Each row has a hidden stage along a path, written after it and counted from one end. A new block has a new path.
[84 -194 -32 108 -103 156 44 38 -76 145 -114 -116 -99 -34 66 -62 45 101 -4 -40 -99 -86 35 -50 -185 -162 121 -253 -52 -44 -88 164 -105 -158 43 -48 -66 105 194 67 103 64 -28 75 -9] | 9
[-58 58 -10 -105 -104 132 76 -42 147 222 -50 -39 185 55 247 197 -238 -106 -36 80 -102 164 -76 61 -41 87 -70 -2 27 -191 -192 57 -15 79 53 17 -72 -44 -30 -159 140 -366 -48 -93 -126] | 3
[-74 202 121 -446 -37 -70 -88 73 260 -20 34 -17 -27 82 192 372 -66 101 54 98 133 60 -38 181 82 145 124 199 428 -47 -153 -6 -228 92 41 140 82 -127 165 -67 -142 -370 13 -243 -96] | 7
[135 -155 -64 -51 -108 38 110 -90 77 132 -126 -69 -258 131 -38 41 -82 -18 197 200 -128 -278 106 160 -59 35 438 -58 -54 -88 -209 17 -148 -233 147 -47 -51 63 174 -151 -121 103 220 53 72] | 8
[86 6 -161 317 -120 248 140 -133 54 96 -85 52 47 234 209 98 -430 65 135 204 -293 130 -37 35 -224 78 74 -122 -137 -167 -302 72 -102 99 151 -151 -313 154 -81 -210 73 190 53 -70 -32] | 0
[7 316 -36 -384 -32 -32 -2 2 102 50 105 136 -79 136 -19 409 -198 36 -122 -56 114 56 60 180 109 192 -68 235 379 -58 -100 1 -105 214 -20 131 -14 -44 165 -95 -111 -210 58 -95 -64] | 9
[-157 91 44 -286 5 -147 -24 5 255 -152 -37 -94 -94 110 -149 132 277 100 135 128 164 -9 -17 115 149 130 55 204 338 66 -93 -112 -246 -71 -8 105 85 -200 45 73 -130 -207 43 -262 -153] | 20
[48 227 -209 140 -159 79 69 27 31 272 36 122 70 -32 111 272 -524 -113 -248 -212 -243 -67 154 -32 -172 76 -87 -12 74 -118 -107 202 251 283 3 -65 -219 103 58 -134 129 56 -81 155 -88] | 5
[-142 -257 89 -139 -72 -13 109 -181 112 113 -67 -50 -5 83 -289 -325 256 -80 184 313 103 -72 4 72 10 44 340 -40 -295 11 -218 -41 -95 -147 79 -53 41 -157 104 -135 -124 -133 252 -1 -68] | 15
[-144 162 63 -89 -62 92 -117 -40 -94 -35 60 124 117 33 -54 24 230 221 -101 -64 212 362 -129 -82 16 72 -378 10 63 53 42 -32 -216 194 -199 50 -79 8 -68 67 116 -149 -134 -85 -112] | 17
[-125 273 58 136 -200 120 -177 82 -121 152 177 132 289 -172 294 118 -190 170 -264 -199 75 320 -8 -206 -189 10 -293 -71 -40 -6 -19 212 153 534 -159 -99 -170 101 -6 -52 262 -117 -399 75 -129] | 10
[-23 -76 51 -354 -21 -109 50 -35 139 -41 -32 -123 -233 108 -193 72 231 47 128 172 167 -194 86 192 126 47 330 99 197 42 -154 -43 -196 -166 79 83 125 -134 269 -17 -201 -123 158 -111 -32] | 13
[-21 -199 -118 59 -107 -5 220 -111 143 254 -36 -49 17 132 -177 -85 -180 -216 173 122 -173 -192 127 119 -96 66 328 -42 -245 -29 -187 79 60 -34 119 -160 -187 -60 46 -256 -90 125 183 108 -15] | 6
[-102 -346 -80 114 -145 -99 62 -11 -39 32 -73 -330 -37 -97 -338 -251 629 -38 88 -175 27 -258 92 -96 -4 -150 4 -198 -101 257 247 35 -38 -281 -182 -70 -53 -51 11 163 86 185 -148 119 -35] | 20
[-13 -12 -134 252 18 192 118 -6 -90 49 -109 35 -45 72 -117 -74 -42 147 -88 -8 -66 165 8 -95 -129 -69 -187 -123 -39 -88 -218 98 -76 10 61 -70 -142 36 37 124 195 82 -44 -36 -157] | 17
[42 -10 -79 66 -105 10 31 -65 23 23 -131 -61 -240 14 -73 23 33 66 43 155 -47 -203 118 22 -14 31 225 -11 2 -65 -208 -6 -30 -139 79 -36 4 41 103 -13 33 63 33 23 -46] | 17
[25 -67 -91 146 -55 148 24 8 -117 37 -145 -44 -120 -39 -101 -76 185 149 -128 -97 -42 0 7 -125 -105 -122 -150 -188 38 -25 -43 80 -108 -156 -42 19 -40 84 101 208 180 49 -52 31 -99] | 18
[35 -197 -31 184 -156 180 42 25 -120 250 -82 -95 39 -128 82 -146 19 18 -107 -108 -117 -49 38 -138 -231 -181 35 -310 -195 -51 -52 218 54 -60 -7 -88 -86 108 154 41 204 9 -103 166 -43] | 9
[-111 21 71 -138 -106 47 47 -22 108 202 2 -96 119 -34 158 71 -87 -80 -30 155 59 84 21 43 15 48 96 34 -66 -146 -261 71 95 117 88 -32 49 -112 80 -145 135 -408 -118 -52 -146] | 10
[-55 49 39 3 -285 34 -161 -128 -182 159 47 82 45 -186 -66 -115 230 30 -184 -104 98 -54 39 -157 -60 32 -66 -126 -220 75 144 27 91 108 -253 -16 -36 140 23 -60 123 -17 -103 260 15] | 16
[-113 -315 70 3 -95 14 53 -170 58 24 -143 -134 -62 82 -232 -332 434 30 294 300 65 -59 -53 22 0 7 258 -110 -295 53 -109 -98 -240 -288 9 -75 -8 -75 -30 -47 -42 -3 147 -25 -25] | 18
[53 -188 -186 247 -156 94 188 -115 -149 283 -38 -9 -67 -33 -282 -227 -55 -141 -112 -64 -139 -229 204 -70 -151 -76 137 -201 -354 -16 -105 159 227 -23 24 -159 -152 85 143 -85 106 238 61 301 -14] | 13
[-129 158 37 196 -238 114 -175 -13 -194 142 87 97 216 -227 121 -65 54 130 -269 -160 80 203 -1 -263 -152 -15 -285 -140 -186 29 48 134 169 344 -219 -88 -116 124 -50 0 301 -67 -339 163 -109] | 16
[68 -88 -170 140 -194 -31 -11 -59 -52 27 -77 -71 -192 -27 -276 -86 327 35 -2 -213 -113 -321 104 -96 -87 -32 -7 -147 31 158 238 13 -83 -221 -193 -3 -111 138 37 134 -10 317 46 173 36] | 22
[-25 103 -38 -179 -82 40 60 -153 -30 140 128 230 24 191 -240 36 -84 -11 -10 7 95 114 24 110 7 178 -33 79 -85 19 -50 -10 -113 213 -76 -14 -167 12 50 -204 -134 31 186 68 12] | 10
[69 405 -59 -292 -37 19 -48 108 207 79 2 190 -132 31 173 470 -473 69 -245 -80 -72 -61 79 96 -61 135 44 169 539 -175 -233 121 -18 184 96 174 42 3 298 0 -101 -243 123 -108 -134] | 7
[-79 67 -29 97 -153 110 3 -97 14 172 -115 -21 51 -92 75 -36 -2 -43 -112 117 -48 54 -5 -101 -29 56 -80 -40 -152 -174 -190 5 108 -1 -3 -27 13 11 -68 -38 262 -276 -101 31 -156] | 19
[32 -278 -65 12 -106 10 144 -232 20 98 -166 -41 -250 127 -377 -278 229 -69 215 278 -44 -289 89 90 -1 46 393 -87 -296 -4 -167 -87 -134 -339 74 -66 -25 3 87 -111 -128 161 333 114 43] | 17
[7 353 -14 -212 -37 97 -69 128 186 100 -10 173 16 3 271 393 -435 100 -250 -99 -81 108 -21 19 -126 84 -91 82 461 -184 -212 154 -52 215 64 151 3 1 216 33 0 -312 36 -142 -174] | 6
[-98 -358 -38 33 -99 -78 112 -21 -101 59 -1 -285 -37 -47 -360 -245 522 -25 73 -97 129 -187 129 -22 21 -155 94 -169 -167 234 116 73 -9 -157 -101 -100 -54 -82 121 69 47 168 -131 124 -23] | 15
[-15 -304 32 159 -142 40 -44 -102 -70 -64 -156 -176 -163 33 -135 -260 510 197 292 159 28 -101 -37 -50 -64 -71 188 -207 -213 126 37 -70 -322 -322 -78 -95 -77 84 -43 58 18 233 -3 24 54] | 19
[41 113 42 -164 -131 145 -105 38 -65 125 -5 22 25 -38 241 230 -8 130 -140 -128 30 143 -74 -12 -60 -2 -178 -85 173 -75 33 79 -167 53 -113 97 -30 115 96 20 130 -224 -124 -3 -20] | 7
[49 8 -150 -30 -33 32 133 -37 -21 109 60 109 -86 179 -259 76 -124 13 -10 -117 -37 -44 111 92 -70 50 14 -3 52 51 -40 91 -98 94 -9 -42 -208 32 142 -70 -118 235 142 73 5] | 9
[-14 188 88 -389 -59 26 -100 54 200 19 -17 42 -21 72 226 352 -100 113 -17 23 42 79 -90 127 3 112 25 90 413 -79 -90 13 -271 30 -2 177 44 -35 157 -22 -106 -329 72 -193 -70] | 5
[147 53 -161 -77 -52 3 124 -70 167 -6 -75 -21 -246 302 23 360 -276 37 242 158 -167 -157 80 265 8 167 266 109 227 -69 -192 -46 -258 -88 135 -14 -185 61 52 -194 -180 200 175 -108 63] | 3
[-135 156 32 69 -195 78 -135 -89 -170 98 113 154 178 -86 -32 -58 119 115 -166 -99 143 238 -28 -159 -60 75 -279 -51 -179 66 70 33 35 317 -236 -63 -143 87 -91 -62 174 -31 -203 123 -67] | 16
[54 -109 -75 30 32 167 119 34 -45 62 -54 24 -83 159 -112 -11 -18 156 17 -61 -39 103 -14 29 -145 -91 -42 -146 78 -15 -118 130 -257 -52 55 -13 -147 37 178 89 -9 121 95 -49 -47] | 9
[23 -411 -65 93 -90 23 134 13 -106 107 -40 -268 -76 34 -211 -172 349 23 162 -111 -9 -170 94 19 -90 -190 151 -256 -154 174 101 125 -144 -217 -44 -125 -149 22 138 39 21 277 -70 122 59] | 9
[-33 134 -37 -196 -124 -28 30 -127 154 132 85 165 45 196 -55 192 -235 -73 114 85 -29 16 20 174 -2 250 122 141 16 -9 -80 -31 -115 186 -26 -20 -187 -12 -20 -302 -189 5 184 3 19] | 5
[-173 266 17 73 -199 26 -173 1 -115 87 135 121 215 -177 45 51 54 106 -276 -197 135 210 13 -203 -62 66 -344 -4 -27 68 78 87 155 405 -243 -37 -106 48 -69 0 231 -105 -325 96 -142] | 17
[-129 -256 16 36 -157 -25 65 -129 -100 139 62 -94 82 -14 -301 -294 351 -55 82 16 130 -54 74 -31 -21 -28 108 -131 -362 170 50 40 23 20 -115 -141 -110 -42 29 -109 17 112 -40 170 -1] | 14
[-136 175 84 -189 -80 90 -45 45 173 176 37 91 237 -12 234 169 -233 4 -122 -4 8 243 -94 -3 -98 86 -104 32 137 -123 -163 117 -28 247 5 54 -35 -83 60 -83 59 -402 -39 -116 -177] | 6
[-15 -360 -93 87 -109 0 179 -130 -151 131 -19 -183 -89 58 -390 -262 371 -66 121 0 56 -171 132 31 9 -88 140 -169 -326 145 38 32 -30 -170 -53 -142 -125 -4 74 -55 29 243 0 183 45] | 14
[-162 -16 -84 129 -49 -36 123 -86 250 28 -53 -11 61 143 -213 -141 24 -48 184 171 -86 3 15 0 -62 126 87 71 -81 1 -195 -21 -45 13 63 -106 -125 -145 -106 -52 -52 11 119 -117 -175] | 22
[-99 262 -55 -308 -57 -34 76 8 305 155 47 52 144 92 116 381 -379 -158 -120 0 -57 50 22 148 33 200 -25 206 326 -129 -197 61 64 230 66 100 -32 -157 83 -166 -56 -374 55 -151 -183] | 3
[-33 -34 79 -173 -192 74 -27 -61 136 204 -78 -119 99 -30 299 146 -48 -81 53 138 -62 1 -69 65 -27 68 132 -51 -24 -137 -107 18 -64 -60 9 30 11 1 9 -177 86 -355 -41 -29 -35] | 4
[89 -97 -1 123 -268 131 -103 -13 -203 223 -20 -10 -39 -199 89 -101 81 73 -163 -174 -65 -162 73 -164 -222 -131 76 -300 -176 23 96 186 61 -13 -136 -50 -71 227 182 7 139 106 -100 289 61] | 10
[90 -47 -143 -123 -113 -27 70 -49 74 28 6 -3 -120 174 -164 176 -13 0 68 -133 -111 -215 69 135 -64 55 114 -45 215 130 112 41 -203 -76 -69 46 -187 68 144 -63 -218 275 190 36 73] | 2
[-43 139 -43 -250 -102 -177 -52 -67 220 -119 -8 -14 -195 127 -223 158 246 52 140 38 64 -206 47 117 116 198 111 197 314 114 61 -142 -227 -106 -97 104 16 -65 29 14 -227 2 157 -116 -33] | 22

Each row has a hidden stage along a path, written after it and counted from one end. A new block has a new path.
[-37 -195 -164 -126 -37 324 -33 174 -61 -143 -18 -356 193 271 -167 -61 -7 33 82 -134 -65 144 10 -172 27 -208 -293 -103 94 -193 -172 -94 289 -360 -142 -104 224 10 81 -68 394 -133 -22 118 -31] | 18
[-102 56 -257 -274 -22 187 142 174 -173 -73 132 -50 -283 101 105 66 17 388 20 -428 -73 495 -56 -123 -96 -173 -107 -171 -183 -39 -101 -63 182 -311 -107 349 67 68 -165 58 81 -19 -129 -125 -78] | 26
[71 61 102 -136 37 -123 -127 97 -62 175 82 106 -251 -79 108 68 83 -1 -31 -220 99 30 340 49 19 139 50 -47 -230 -108 -3 32 105 253 -103 106 -4 -102 -261 -52 -281 -24 -11 -68 -22] | 2
[-295 79 -47 44 130 420 -49 -195 -35 -604 -130 171 177 400 352 -434 -110 105 193 85 37 25 -87 75 13 -99 -7 -169 94 -196 -392 -133 -7 -247 -275 -341 -130 289 -14 -1 -124 55 -352 51 -106] | 13
[28 79 -178 -9 -235 -242 20 130 -146 304 23 -39 -119 -107 -377 110 -61 102 -189 20 -26 90 -221 -50 12 -254 165 216 -111 175 128 29 -108 6 212 133 -114 -103 218 237 133 121 42 -1 33] | 27
[249 -29 -60 -96 -72 -298 -166 -200 -86 186 -47 73 -49 -192 25 -21 350 -305 -180 140 244 -218 171 311 -3 -5 277 48 80 -21 -188 72 -185 318 -184 -20 -34 -344 -228 150 -84 17 -16 -59 -43] | 17
[-46 -69 320 207 102 142 -239 -7 238 -16 164 10 213 -134 -120 -177 -87 -65 163 110 -86 -294 119 12 109 14 -282 156 -17 -182 -154 -48 -92 173 -21 -344 -81 43 83 -183 -232 -34 92 184 -36] | 0
[11 -49 175 87 135 152 -204 261 299 -265 312 -61 307 -80 -231 -103 -86 -84 85 -89 -117 -17 -133 -63 -53 -126 -410 112 27 -342 -165 -81 11 -174 -24 -267 122 9 140 -206 -93 -11 29 135 -132] | 13
[43 46 -167 -234 67 12 22 333 -77 29 53 -39 -120 81 -9 120 128 46 -58 -359 61 347 80 -86 -159 2 27 -183 -219 -111 79 63 164 -148 -64 196 129 -12 -97 -85 -207 108 -157 -118 -96] | 8
[-1 405 -221 9 -293 -339 -247 71 -317 217 -31 156 -223 89 -164 154 -99 -77 -191 144 176 -32 -62 -2 15 -27 500 174 -297 134 179 83 -111 224 236 30 -260 -70 37 296 -147 155 18 -17 121] | 7
[-240 161 223 166 -204 307 -483 -219 -31 -51 60 142 163 78 -85 -356 -4 121 141 -13 -129 -132 43 176 -62 -97 -30 55 -24 27 -508 -4 -105 80 -26 -162 -157 192 65 -58 -72 -129 13 198 63] | 20
[158 -290 -75 -240 102 227 160 255 -14 126 99 -341 -35 -48 -2 112 51 84 104 -346 -92 202 247 -215 90 -30 -328 -254 -208 -267 140 -43 331 -195 -186 211 277 -74 -75 -175 82 -60 30 -53 0] | 1
[101 -53 -329 -277 30 161 324 229 -133 -89 235 -229 -275 27 88 274 80 201 -30 -274 -10 359 -111 -188 34 -149 -208 -133 -139 -197 63 -89 161 -288 -127 199 99 -86 -145 102 223 -35 -18 -130 -159] | 26
[-331 256 -138 83 -114 148 -554 -297 -6 -291 6 192 143 146 73 -359 9 -7 166 271 83 -133 -3 146 -73 -85 19 82 114 51 -552 -45 -185 29 -113 -270 -180 49 -186 89 -168 -33 -77 170 65] | 17
[179 -22 -116 -63 -25 104 43 -44 -72 155 62 -77 -103 -64 121 119 280 -155 -14 113 158 -115 101 46 51 95 92 -190 -194 -158 69 116 -75 153 -145 -128 -58 -101 -32 -15 -258 111 -1 -30 -28] | 5
[-108 93 -223 -187 -61 200 -440 -154 4 -77 192 7 -12 -112 130 -140 291 55 165 -131 19 132 179 109 -179 -33 -171 -152 -34 -27 -488 13 -40 -51 -241 180 83 -111 -428 -41 -172 -109 4 17 44] | 19
[-244 240 213 133 16 205 -408 -255 20 -396 121 295 29 153 255 -299 -35 -26 139 127 61 -253 146 214 67 74 -69 112 78 -160 -541 -118 -128 225 -173 -402 -235 108 -248 26 -162 -183 -56 142 -104] | 19
[318 -34 -284 -190 -54 -367 -34 62 -97 158 36 -90 -64 -171 -112 166 240 -269 -220 53 218 2 -4 100 -35 -115 207 56 6 -84 49 40 -70 65 -90 114 87 -388 -158 185 33 99 6 -111 -36] | 14
[63 10 159 -120 -23 117 -235 119 7 253 205 -56 -218 30 -14 30 238 195 51 -364 51 222 186 40 -253 -8 -75 -126 -150 -146 -290 122 219 13 -156 43 117 -1 -145 -289 -290 -45 64 51 -7] | 1
[194 -101 -534 -311 -265 10 110 181 -360 307 -23 -463 -129 77 -264 314 200 15 -144 -163 24 273 -20 -175 7 -234 67 -96 -108 57 127 24 188 -237 1 348 173 -234 -34 215 514 -60 98 -65 49] | 22
[124 -42 -112 10 -149 -205 167 55 -314 85 -254 -132 -1 210 -199 128 -75 -269 -256 220 130 -264 63 7 327 -73 270 227 74 12 192 -83 -11 207 82 -224 -150 -150 127 356 484 -75 -12 19 -103] | 21
[-9 -121 219 38 63 36 109 48 -101 47 -211 17 14 152 28 -126 -159 -37 -9 -22 15 -171 265 -4 252 47 64 -2 -90 -115 106 -60 129 176 -68 -181 -83 79 105 -7 1 -10 -119 25 -42] | 1
[108 137 -296 -156 -39 10 206 116 -305 -158 -13 -35 -197 229 178 160 -90 -12 -90 -38 136 133 -77 -101 123 -52 235 -115 -245 -202 217 -63 107 -119 -61 36 -73 -6 -39 216 71 97 -129 -139 -41] | 9
[-288 201 362 185 72 244 -269 55 94 -206 27 325 111 133 72 -297 -177 57 139 -66 -77 -123 137 60 31 134 -52 -7 -195 -118 -159 -9 -56 164 15 -305 -208 316 120 -172 -461 41 -172 112 -64] | 6
[-8 -87 226 95 -16 242 42 69 13 -27 76 -37 145 -23 -144 -89 -21 16 1 -117 -170 -108 11 35 131 -70 -167 56 -49 -118 -80 -60 -54 38 9 -136 -65 104 201 -34 121 -96 -10 72 -142] | 23
[-229 35 -135 -14 111 325 -28 319 59 -291 37 -89 193 224 -78 -57 -179 30 150 -74 -96 139 -20 -266 50 -12 -278 -100 -148 -161 89 -65 113 -261 27 -174 25 204 142 -103 -107 70 -154 72 -82] | 7
[302 -177 -304 -246 85 -225 278 43 -173 -110 -105 -132 -30 -59 133 123 35 -299 -165 64 173 -70 120 4 278 -50 103 -54 -5 -233 235 -132 50 9 -206 96 96 -329 -192 285 270 20 -116 -192 -92] | 15
[27 17 -16 -25 -140 -24 -28 212 -190 -109 -41 -92 120 171 -235 -78 -399 48 -60 -137 -117 69 -104 -143 174 -254 30 103 -139 -169 134 -163 223 -216 94 69 56 41 239 150 379 -29 -28 22 82] | 14
[70 -140 81 58 54 104 222 298 -37 28 -140 -150 150 194 -197 55 -87 -168 -85 27 12 -109 28 -136 187 12 -6 -26 -104 -182 298 9 102 5 56 -320 -16 83 374 -50 35 99 -107 54 -128] | 6
[-56 219 -216 -70 -265 148 -415 -237 -200 -81 160 -7 -83 86 78 -116 43 103 97 43 52 34 -42 75 -64 -170 64 -33 -90 -76 -404 -35 16 -82 -135 41 -46 -53 -200 125 71 -98 92 75 165] | 17
[-194 9 111 4 -90 333 -122 31 -132 45 -107 3 42 181 12 -230 -185 216 164 -183 -142 56 184 -91 95 -20 -41 -185 -277 -49 -32 -16 197 -58 -36 30 -33 259 149 -107 -91 -6 -101 72 133] | 3
[123 20 -88 -178 73 -293 323 239 -301 -7 -305 129 -138 153 86 77 -142 -142 -252 -173 126 71 175 0 214 50 405 -46 -219 -57 425 -54 95 111 7 168 -67 -41 4 247 28 141 -311 -240 -119] | 9
[-174 74 294 124 57 220 -289 55 210 -96 237 156 139 -115 -119 -173 101 51 86 -160 -145 -57 62 123 -96 13 -279 114 5 -56 -373 -3 -172 120 -5 -179 -90 113 -12 -170 -242 -98 -8 127 -184] | 23
[-4 123 -61 -46 37 -72 -80 20 62 -12 244 144 -122 -268 17 74 164 -33 -47 -37 14 -16 30 97 6 22 -80 111 -84 -4 -109 -11 -258 191 -14 50 -136 -130 -224 105 -204 -2 1 -61 -167] | 25
[-80 -75 -226 -120 133 -57 155 -115 53 -33 -84 149 -58 -205 152 -128 204 17 -17 71 74 50 33 117 23 -40 18 -71 36 110 -82 3 -260 58 -167 78 -99 -104 -169 139 -251 171 -255 -128 -141] | 28
[-38 -44 -215 -173 53 306 50 133 -21 -169 208 -177 -25 0 52 87 114 78 90 -203 -83 181 43 -115 35 -50 -326 -111 -68 -153 -118 -87 53 -183 -129 80 77 -24 -187 1 124 -121 -10 -20 -145] | 23
[229 -186 -59 -99 12 -3 236 111 -158 131 -16 -239 -85 -7 12 164 -97 -103 -30 3 32 -117 193 -144 332 0 -41 -46 -192 -236 311 -86 179 70 -83 -2 39 -140 8 92 199 -32 65 -51 14] | 1
[-57 260 111 148 -268 -69 -452 -299 -160 50 25 208 -18 28 -42 -177 35 -93 -47 225 99 -311 50 264 38 -49 267 213 4 46 -376 6 -212 332 4 -227 -271 -43 -63 177 -34 -95 81 133 67] | 19
[-51 64 -181 -96 8 136 22 -175 -18 -13 121 117 -173 -125 198 -54 327 140 17 -29 66 126 -66 159 -129 -66 33 -124 -34 42 -287 58 -236 9 -187 56 -131 -24 -192 58 -272 93 -130 -75 -125] | 26
[145 -113 309 33 3 -123 -245 259 162 106 214 -62 202 -270 -373 11 -53 -215 -72 -178 -136 -188 195 25 120 -18 -293 238 -32 -195 -20 -71 29 189 68 -39 121 -180 44 -80 118 -178 160 90 -82] | 19
[-94 -187 25 -41 119 535 111 226 55 -130 19 -255 125 279 21 -54 14 93 190 -150 -71 107 93 -215 41 10 -352 -281 -101 -286 -27 -7 275 -253 -166 -278 124 212 180 -285 -53 -9 -98 114 -92] | 4
[176 184 -146 4 -65 -160 53 -111 -201 6 -25 143 -144 21 151 84 133 -206 -163 225 246 -157 -72 159 64 27 429 -2 -151 -95 94 60 -216 212 -51 -151 -235 -99 -22 217 -226 189 -101 -98 -64] | 9
[-270 143 -196 -94 -135 262 -29 15 -207 -100 -8 40 -88 147 17 -130 -114 349 80 -231 -155 287 -64 -80 -12 -177 -12 -82 -173 108 -143 -74 32 -218 15 239 -95 198 -10 131 95 -17 -144 -24 14] | 25
[-407 463 -17 105 -90 323 -456 -145 -67 -331 121 368 -19 199 233 -319 -156 239 232 -7 -34 76 -63 50 -124 11 91 -87 -273 -18 -345 -7 -126 -41 -10 -100 -280 345 -73 -19 -498 87 -166 78 87] | 8
[70 -30 -220 -214 -16 2 353 256 -221 -37 75 -130 -239 45 -5 216 -133 169 -112 -267 -62 263 -52 -182 180 -146 -63 -14 -188 -112 231 -136 158 -168 0 247 21 -50 -27 218 324 -33 -59 -149 -119] | 26
[121 77 -231 -55 52 -120 87 255 -57 -18 81 -116 -120 93 -41 318 50 -277 -114 205 229 -109 30 -146 150 104 22 65 -111 -190 265 13 -11 134 24 -307 -78 -172 -34 108 -84 86 19 -1 -140] | 6
[-328 -78 130 145 66 475 -52 -104 -7 -280 -168 16 272 209 118 -405 -372 130 310 89 -199 -182 175 -135 318 -9 -234 -102 -127 -117 -48 -168 80 -72 -81 -238 -130 329 171 -54 -20 -35 -156 141 75] | 1
[-145 -19 -127 -48 -19 289 51 60 -105 -178 2 -98 76 127 -17 -61 -71 78 69 -89 -123 54 26 -95 146 -86 -169 -32 -55 -49 -66 -119 22 -129 -32 -6 -44 96 7 93 215 -97 -83 26 -94] | 23
[-87 217 27 63 -35 46 -406 -50 80 -253 243 145 68 15 -3 -164 -36 -9 74 57 45 -42 -109 92 -103 -111 -70 122 5 -180 -375 -52 -85 -27 -73 -207 -69 -8 -99 -9 -179 -13 14 106 -13] | 14
